[[131 114 142 134 126 108 150]
 [117 112 120 114 109 119 141]
 [142 116 110 128 141 115 130]] result: 108

[[121 111 138 112 139 149]
 [121 145 127 128 158 115]
 [158 145 128 102 115 121]] result: 139

[[132 137 120 100 123 104 132]
 [147 113 137 127 152 141 142]
 [153 114 136 123 105 128 119]] result: 104

[[122 128 144 146 122 128]
 [111 125 122 151 127 135]
 [135 122 147 140 131 134]] result: 122

[[132 128 128 133 123 134 123]
 [119 120 100 105 110 123 144]
 [120 121 127 120 130 120 125]] result: 134

[[130 129 119 122 138 129 140]
 [129 129 128 127 140 129 123]
 [127 128 141 124 154 127 131]] result: 129

[[118 130 130 125]
 [132 119 126 125]
 [ 98 122 126 115]] result: 130
---
[[117 136 123 128 127 140 123]
 [105 151 140 133 133 137 108]
 [127 133 128 135 136 135 143]] 123

[[125 103 118 108 142 145]
 [144 116 113 122 151 114]
 [153 111 115 120 145 109]] 145

[[130 129 128 130 130]
 [129 128 129 128 129]
 [143 107 135 105 119]] 130

[[138 149 124 151 103 124]
 [140 148 124 152 102 127]
 [140 148 126 154 104 132]] 124

[[141 150 134 119 131]
 [136 127 130 128 121]
 [143 120 130 119 123]] 131

[[139 145 134 119 136]
 [102 115 146 120 134]
 [121 136 155 100 130]] 136

[[125 129 123 148 149]
 [126 118 121 130 150]
 [121 138 116 120 154]] 149

[[154 129 142 125 116 149 138]
 [111 139 103 131 142 118 137]
 [129 153 115 106 152 156 134]] 138
---
array([[128, 114, 132, 157, 128],
       [132, 124, 131, 137, 121],
       [131, 120, 117, 127, 109]]) out 131, 157

array([134, 133, 126, 132, 150]) out 126, 150

array([142, 151, 132, 121, 123]) out 132, 151

array([137, 140, 122, 107, 119]) out 122, 140

array([148, 128, 106, 112, 125]) out 106, 148

array([114, 126, 145, 100, 133]) out 145, 145

array([[134, 117, 110, 108, 129],
       [134, 117, 110, 108, 129],
       [152, 145, 111, 126, 113]]) out 110, 152
---
[[129 126 126 127 126 128]
 [129 126 125 127 125 131]
 [128 128 126 128 124 126]
 [106 119 126 128 154 130]
 [128 120 143 148 124 133]
 [129 132 121 128 125 125]
 [127 129 121 124 123 123]
 [128 119 144 148 124 133]
 [130 132 122 131 126 125]
 [128 128 127 130 124 126]] => 126

[[126 121 134 118 144 136 125 155 115 131]
 [148 145 106 148 138 117 125 139 127 121]
 [117 143 112 126 156 106 125 140 123 130]
 [116 113 143 147 139 131 125 115 136 135]
 [141 143 133 142 108 122 125 141 133 132]
 [143 145 132 139 101 138 125 122 139 121]
 [125 120 135 118 145 137 125 157 116 130]
 [142 132 123 144 133 130 125 137 137 130]
 [150 137  98 126 105 118 125 148 137 135]
 [122 113 140 122 100 107 125 115 135 120]
 [147 136 102 121 103 127 125 146 140 135]] => 121

[[125 137 146 143 152 128]
 [155 139 125 124 123 139]
 [106 116 125 137 128 124]
 [123 141 145 142 152 126]
 [132 105 126 124 114 136]] => 137

[[130 132 118 130 127 135 132 109 122 126 120 129]
 [128 126 127 124 131 127 128 121 138 128 130 127]
 [143 125 110 124 140 134 135 111 124 111 123 130]
 [131 129 131 114 130 137 121 110 131 121 136 137]
 [131 129 119 125 129 130 131 110 122 127 121 128]
 [130 129 117 123 129 133 127 109 119 124 121 126]
 [133 126 134 118 132 145 126 113 131 124 131 136]
 [131 128 119 124 130 130 130 107 121 123 121 133]
 [130 129 120 125 130 130 130 111 122 128 121 129]
 [133 124 142 124 133 153 126 112 130 124 125 136]
 [133 126 134 117 132 144 125 113 132 123 132 136]] => 132

[[108 116 147 143 134 133]
 [132 126 136 123 123 111]
 [139 109 145 124 144 137]
 [113 148 107 143 115 152]
 [133 116 136 129 115 109]
 [105 109 144 148 111 112]] => 116

[[120 129 125 132 124 135 119 128 129 129 125 130 135 141]
 [127 137 123 136 139 131 121 126 127 130 140 114 130 137]
 [123 128 128 129 130 139 119 131 122 141 128 125 126 135]
 [125 133 133 121 130 130 120 125 121 143 140 119 125 122]
 [132 135 123 133 134 126 120 116 128 131 127 130 125 129]
 [143 114 123 123 129 131 119 117 131 122 155 115 131 113]
 [127 137 136 135 130 127 120 144 113 145 118 116 125 129]
 [141 112 116 132 131 141 120 133 131 124 133 131 132 139]
 [122 124 124 123 130 129 120 128 123 125 130 133 114 127]
 [128 130 140 123 129 114 119 145 126 123 118 126 118 115]
 [136 124 133 134 123 116 118 126 136 116  98 142 123 117]] => 129

[[119 145 120 150 121 140 132 122 118 133 130]
 [128 121 118 125 123 126 133 125 128 130 128]
 [121 124 120 125 126 123 132 131 120 125 131]
 [138 116 129 107 128 124 130 131 141 125 126]
 [136 117 126 109 127 127 130 128 138 128 124]
 [121 137 124 138 126 135 127 124 119 130 128]
 [137 132 136 130 130 134 124 128 134 133 122]
 [120 123 121 126 127 123 130 128 120 123 133]
 [129 132 129 133 127 134 125 126 128 133 126]
 [124 135 135 136 139 124 122 136 123 122 131]
 [126 135 135 135 140 123 119 135 126 121 129]] => 145

[[121 139 142 142 147 118 114 142 121]
 [138 116 115 115 115 136 136 116 132]
 [130 134 126 138 129 138 125 127 131]
 [112 131 123 130 132 117 128 132 113]
 [111 133 137 140 139 115 122 142 115]
 [120 148 123 152 122 141 131 122 115]
 [139 115 118 113 111 137 137 116 136]] => 139
---
[[130 114 135 145 116 145 119]
 [111 142 126 139 125 122 150]]
145

[[ 99 123 118 107 141 131 104]
 [ 99 122 116 104 144 133 100]]
131

[[133 146 152 138]
 [142 133 155 122]]
152

[[150 106 125 127 143 116 112]
 [123 106 137 107 115 153 113]]
116

[[121 136 149 119 143 133 148]
 [124 140 157 140 132 119 124]]
133

[[117 128 127 128 116 128 142]
 [101 128 129 128 128 128 129]]
128

[[139 125 149 118 130 147 122]
 [118 127 130 103 157 154 118]]
147

[[112 121 104 113 127 118 140]
 [128 122 130 118 112 145 135]]
118
---
((130, 122, 119, 151, 130), (108, 136, 119, 140, 123), (115, 121, 143, 117, 120)): 119
(112, 128, 148, 98, 136, 137, 123): 148
((121, 153, 115, 124), (126, 138, 115, 114)): 115
(142, 130, 154, 129): 154
(139, 149, 133, 137): 133
(143, 111, 153, 153, 123, 126): 153
---
[145 140 148 119 108 130 157] Answer: 145, 157
[151 125 130 155] Answer: 151, 155
[113 103 102 146] Answer: 113, 146
[111 142 132 118 128 136 155] Answer: 111, 155
[102 145 105 132 142 153 113] Answer: 102, 113
[148 120 114 104 143 144 138] Answer: 148, 138
---
Q: [[110, 152, 122, 119, 108], [110, 126, 150, 109, 117], [152, 141, 106, 120, 149]]
A: 110, 149
Q: [131, 124, 121, 152, 124]
A: 131, 124
Q: [[129, 106, 112, 111, 118, 135], [134, 143, 145, 146, 141, 118], [145, 123, 143, 130, 125, 138]]
A: 129, 138
Q: [121, 137, 113, 106, 150, 152]
A: 121, 152
Q: [120, 122, 151, 133, 138]
A: 120, 138
Q: [[118, 146, 132, 137, 141, 110, 130], [143, 128, 130, 140, 155, 113, 113]]
A: 118, 113
Q: [[140, 138, 139, 126, 122, 126], [122, 105, 116, 128, 118, 143], [114, 129, 132, 142, 129, 116]]
A: 140, 116
Q: [155, 148, 158, 130]
A: 155, 130
---
121	115	149	121	151
121	109	140	135	133
yields 151

113	143	106	129
110	120	148	138
yields 129

133	130	151	123	135	131
137	138	126	141	136	143
yields 131

127	134	128	127	117	136	126
126	131	137	133	143	105	123
yields 126

147	128	127	129	131	128
142	135	149	127	120	152
yields 128

123	143	121	101	110	126
129	128	129	127	121	120
yields 126

129	119	133	131	108	123	152
118	116	147	135	133	106	139
yields 152
---
[129 150 132 124 128 118 136] --> 124
[132 128 117 153 136 122 139] --> 153
[119 122 153 137 152 105 128] --> 137
[125 100 127 132 128 142 122] --> 132
[118 114 139 120 100 115 146] --> 120
[101 109  99 111 124 116 147] --> 111
[120 111 137 149 133 138 133] --> 149
[113 104 135 142 140 123 143] --> 142
